Here is a tiny trained network, its code and every weight. The questions are about switching its units off for an input and a target symbol, where a switched-off unit gives its printed mean instead of its output.

import numpy as np


def w(rows, s, z=0):
    codes = np.array(rows[::2]) - 128.0
    scale = np.full(codes.shape[1], s)
    scale[-1] = z or s
    return codes * scale


def norm(h):
    return h / np.sqrt((h * h).mean(-1, keepdims=True) + 1e-5)


def f(y):
    return np.maximum(y, 0)


def softmax(a):
    e = np.exp(a - a.max(-1, keepdims=True))
    return e / e.sum(-1, keepdims=True)


def log_softmax(a):
    a = a - a.max(-1, keepdims=True)
    return a - np.log(np.exp(a).sum(-1, keepdims=True))


def net(x, mask):
    ids = ['ΓΔΞΣαζηθλτφψ'.index(c) for c in x.split()]
    T = len(ids)
    res = E[ids] + P[:T]
    u = 0
    for l in range(2):
        r = norm(res)
        for j in range(3):
            rows = slice(2 * j, 2 * j + 2)
            q, k, v = (r @ M[l][rows].T for M in (Q, K, V))
            z = softmax(np.where(np.tri(T) > 0, q @ k.T / 2**0.5, -1e9)) @ v
            o = O[l][rows]
            res = res + np.where(mask[u + j], z, o[:, -1]) @ o[:, :-1]
        u += 3
        y = f(norm(res) @ A[l][:, :-1].T + A[l][:, -1])
        res = res + np.where(mask[u : u + 4], y, B[l][:, -1]) @ B[l][:, :-1]
        u += 4
    return log_softmax(norm(res)[-1] @ U[:, :-1].T + U[:, -1])


Q, K, V, O, A, B = {}, {}, {}, {}, {}, {}
E = w([
[200,146,121],'Γ',
[195,146,123],'Δ',
[222,158,115],'Ξ',
[202,150,121],'Σ',
[203,150,121],'α',
[209,140,123],'ζ',
[209,141,120],'η',
[138,196,74],'θ',
[143,82,90],'λ',
[63,140,58],'τ',
[85,35,110],'φ',
[93,154,254],'ψ',
],0.014)
P = w([
[250,115,7],'0',
[225,102,2],'1',
[205,106,23],'2',
[193,119,49],'3',
[187,125,79],'4',
[176,129,93],'5',
[161,141,106],'6',
[155,151,120],'7',
[139,158,129],'8',
[121,163,141],'9',
[107,188,138],'10',
[103,210,151],'11',
],0.0062)
Q[0] = w([
[192,154,94],'L0H1',
[165,207,36],'L0H1',
[121,124,170],'L0H2',
[101,149,174],'L0H2',
[23,81,107],'L0H3',
[117,51,255],'L0H3',
],0.025)
K[0] = w([
[100,169,205],'L0H1',
[29,151,236],'L0H1',
[115,148,191],'L0H2',
[119,157,164],'L0H2',
[40,83,161],'L0H3',
[91,6,44],'L0H3',
],0.023)
V[0] = w([
[178,231,180],'L0H1',
[167,91,253],'L0H1',
[184,50,34],'L0H2',
[111,21,126],'L0H2',
[132,78,155],'L0H3',
[195,141,77],'L0H3',
],0.029)
O[0] = w([
[163,208,56,158],'L0H1',
[251,98,132,65],'L0H1',
[152,228,192,252],'L0H2',
[153,97,221,101],'L0H2',
[85,103,120,98],'L0H3',
[145,181,68,227],'L0H3',
],0.026,0.025)
A[0] = w([
[62,124,151,247],'L0N1',
[111,188,155,128],'L0N2',
[105,30,4,100],'L0N3',
[46,93,73,18],'L0N4',
],0.032,0.0012)
B[0] = w([
[139,79,130,189],'L0N1',
[91,86,158,249],'L0N2',
[105,3,34,155],'L0N3',
[147,155,187,170],'L0N4',
],0.044,0.018)
Q[1] = w([
[93,149,125],'L1H1',
[107,180,22],'L1H1',
[130,175,187],'L1H2',
[174,65,25],'L1H2',
[161,5,209],'L1H3',
[134,144,144],'L1H3',
],0.033)
K[1] = w([
[92,112,90],'L1H1',
[111,181,38],'L1H1',
[80,151,76],'L1H2',
[208,253,178],'L1H2',
[45,242,41],'L1H3',
[150,57,115],'L1H3',
],0.03)
V[1] = w([
[165,145,9],'L1H1',
[201,226,177],'L1H1',
[217,228,255],'L1H2',
[164,50,22],'L1H2',
[214,61,214],'L1H3',
[151,196,126],'L1H3',
],0.015)
O[1] = w([
[138,151,249,92],'L1H1',
[106,26,73,210],'L1H1',
[227,199,102,193],'L1H2',
[7,204,130,4],'L1H2',
[73,254,115,49],'L1H3',
[109,109,167,155],'L1H3',
],0.014,0.012)
A[1] = w([
[147,4,179,107],'L1N1',
[159,152,178,77],'L1N2',
[155,214,131,252],'L1N3',
[248,114,111,170],'L1N4',
],0.026,0.0035)
B[1] = w([
[251,146,185,174],'L1N1',
[165,170,110,160],'L1N2',
[212,71,90,248],'L1N3',
[78,8,96,213],'L1N4',
],0.03,0.016)
U = w([
[133,119,115,89],'Γ',
[130,111,115,90],'Δ',
[123,120,117,79],'Ξ',
[123,121,116,73],'Σ',
[109,223,53,126],'α',
[126,123,124,68],'ζ',
[163,200,177,68],'η',
[142,94,121,123],'θ',
[170,94,248,106],'λ',
[118,56,113,139],'τ',
[45,114,163,254],'φ',
[87,40,84,145],'ψ',
],0.014,0.0069)

Each question gives the input, a string of symbols that net reads in full, and the target symbol t.
The units are the heads (2 rows each of Q, K, V and O) and the neurons (one row each of A and B). Each row of codes is followed by its name. A weight is (code - 128) times the scale printed after its matrix; where a second scale follows, it is the last column's (O, A, B and U).
mask holds one flag per unit, layer by layer, with each layer's heads first. A switched-off unit (its flag False) gives its mean, the last column of its rows in O or B, instead of its output. The means were averaged over made-up inputs and are rounded, as every weight is.
A unit's drop is (log p(t) with every unit on - log p(t) with that unit switched off) / (log p(t) with every unit on - log p(t) with every unit switched off).
The circuit of an input: a set's keep is (log p(t) with only the set's units on - log p(t) with every unit switched off) / (log p(t) with every unit on - log p(t) with every unit switched off). Starting from the 12 units with the biggest drops (on a tie, the unit counted first), units are removed one at a time, each time the one whose removal leaves the highest keep (on an exact tie, the one counted first), for as long as the keep stays at least 0.8.
units of the circuit, in order: the units of the circuit, biggest drop first
unit that matters most: the unit with the biggest drop
top k neurons: the k neurons with the biggest drops, biggest first
heads that matter: for each layer, one digit per head in row order, 1 if its drop is at least 0.15 and else 0, layers parted by /
drop of u: that unit's drop, to one decimal
input θ Δ η θ φ θ ζ, target λ: units of the circuit, in order -> (L0H1; L1N1)
input Δ τ θ λ ζ, target η: heads that matter -> 110 / 000
input θ ψ τ τ φ τ τ λ, target λ: unit that matters most -> L0H2
input θ Δ θ φ φ Σ Δ, target λ: heads that matter -> 100 / 000
input θ Γ θ φ λ τ η, target φ: heads that matter -> 101 / 000
input Δ τ Γ τ θ θ φ, target λ: heads that matter -> 001 / 000
input θ α η, target α: top 2 neurons -> (L1N4; L1N1)
input Ξ θ λ θ θ Σ, target α: heads that matter -> 100 / 000
input θ Δ λ Γ, target η: heads that matter -> 010 / 000
input λ φ τ, target λ: top 2 neurons -> (L1N1; L0N1)
input θ Ξ θ Ξ φ τ, target λ: units of the circuit, in order -> (L0H1; L1N1; L1N4)
input η τ θ θ Γ, target α: units of the circuit, in order -> (L0H1; L1N4)
input Γ Σ φ ζ λ θ Γ, target η: units of the circuit, in order -> (L0H2; L0H1)
input τ φ θ θ θ Δ θ α, target α: units of the circuit, in order -> (L0H1)
input θ Δ ψ Γ θ φ, target φ: heads that matter -> 010 / 010
input θ Γ φ τ Δ, target λ: top 2 neurons -> (L0N1; L1N1)
input θ θ θ, target α: top 2 neurons -> (L1N4; L0N3)
input λ φ Γ θ τ Γ θ θ τ λ, target φ: top 2 neurons -> (L0N2; L1N1)
input λ θ θ Γ λ θ τ λ, target φ: drop of L0N2 -> 0.2
input θ Γ λ θ, target η: units of the circuit, in order -> (L0H2)
input λ Γ θ φ α, target λ: drop of L0H1 -> 0.9
input τ Γ θ, target φ: drop of L0N2 -> 0.1
